Below are the code and all the weights of a small trained network. Each question names an input and a class and asks about switching units off, where a switched-off unit gives its printed mean instead of its output.

import numpy as np


def w(rows, s, z=0):
    codes = np.array(rows[::2]) - 128.0
    scale = np.full(codes.shape[1], s)
    scale[-1] = z or s
    return codes * scale


def f(y):
    return y / 2 * (1 + np.tanh(0.7978845608 * (y + 0.044715 * y**3)))


def log_softmax(a):
    a = a - a.max(-1, keepdims=True)
    return a - np.log(np.exp(a).sum(-1, keepdims=True))


def net(x, mask):
    res = np.array(x, float).reshape(1, 3) / 4 @ E
    y = f(res @ A[0][:, :-1].T + A[0][:, -1])
    res = res + np.where(mask, y, B[0][:, -1]) @ B[0][:, :-1]
    return log_softmax(res[-1] @ U[:, :-1].T + U[:, -1])


A, B = {}, {}
E = w([
[61,87,104,118,63,140],'x0',
[87,76,208,106,116,223],'x1',
[178,110,138,250,118,143],'x2',
],0.015)
A[0] = w([
[163,164,68,231,81,114,156],'n0',
[102,121,212,102,158,164,225],'n1',
[183,153,156,242,78,81,158],'n2',
[65,96,189,72,72,146,211],'n3',
[151,146,154,143,111,218,124],'n4',
[173,186,23,69,161,46,153],'n5',
[217,177,153,180,203,128,149],'n6',
[223,188,136,88,165,118,254],'n7',
[80,178,118,32,108,112,172],'n8',
[41,179,186,2,133,111,151],'n9',
[87,71,166,151,87,138,151],'n10',
[160,188,119,165,189,63,157],'n11',
[164,150,148,49,74,130,115],'n12',
[129,151,156,157,117,215,132],'n13',
[195,119,81,211,92,129,132],'n14',
],0.011,0.0056)
B[0] = w([
[162,185,162,74,32,102,243],'n0',
[49,24,124,255,143,133,198],'n1',
[140,175,183,80,111,29,251],'n2',
[30,45,84,221,118,146,215],'n3',
[111,116,127,180,159,173,168],'n4',
[195,46,49,87,134,112,241],'n5',
[128,198,165,160,169,102,234],'n6',
[135,119,115,190,143,47,211],'n7',
[52,31,206,133,54,119,205],'n8',
[66,77,153,156,42,83,229],'n9',
[110,140,99,123,153,217,177],'n10',
[224,147,41,132,86,61,219],'n11',
[104,95,138,120,109,63,156],'n12',
[82,138,104,149,143,123,170],'n13',
[139,148,185,34,78,87,227],'n14',
],0.0087,0.016)
U = w([
[143,189,207,207,255,156,92],'0',
[177,114,123,61,85,120,20],'1',
[109,96,59,194,176,232,213],'2',
[135,177,137,76,156,183,5],'3',
[222,137,60,119,166,53,110],'4',
[100,64,199,138,62,116,219],'5',
[157,208,250,100,29,98,210],'6',
],0.0094,0.0023)

Each question gives the input, the list of numbers given to net, and the class t.
The units are the neurons (one row each of A and B). Each row of codes is followed by its name. A weight is (code - 128) times the scale printed after its matrix; where a second scale follows, it is the last column's (A, B and U).
mask holds one flag per neuron, in row order. A switched-off neuron (its flag False) gives its mean, the last column of its row in B, instead of its output. The means were averaged over made-up inputs and are rounded, as every weight is.
A unit's drop is (log p(t) with every unit on - log p(t) with that unit switched off) / (log p(t) with every unit on - log p(t) with every unit switched off).
The circuit of an input: a set's keep is (log p(t) with only the set's units on - log p(t) with every unit switched off) / (log p(t) with every unit on - log p(t) with every unit switched off). Starting from the 12 units with the biggest drops (on a tie, the unit counted first), units are removed one at a time, each time the one whose removal leaves the highest keep (on an exact tie, the one counted first), for as long as the keep stays at least 0.8.
units of the circuit, in order: the units of the circuit, biggest drop first
unit that matters most: the unit with the biggest drop
k most important neurons: the k neurons with the biggest drops, biggest first
drop when u is switched off: that unit's drop, to one decimal
input [7,8,-2], class 2: units of the circuit, in order : n10; n3; n2
input [1,-6,-8], class 5: units of the circuit, in order : n8
input [-1,-1,-2], class 4: units of the circuit, in order : n3; n0
input [-4,-6,6], class 6: 3 most important neurons : n0; n14; n2
input [-6,4,6], class 0: 3 most important neurons : n4; n9; n6
input [-6,-3,-7], class 4: 3 most important neurons : n5; n11; n7
input [3,-6,4], class 6: 2 most important neurons : n0; n14
input [-3,-6,5], class 6: 4 most important neurons : n0; n14; n2; n6
input [4,-6,1], class 4: drop when n5 is switched off : 1.0
input [0,-1,0], class 4: drop when n0 is switched off : 0.2
input [-7,3,2], class 0: drop when n11 is switched off : 0.0
input [0,4,7], class 6: drop when n2 is switched off : 0.1
input [-2,-6,7], class 6: 2 most important neurons : n0; n14
input [6,5,7], class 2: unit that matters most : n10
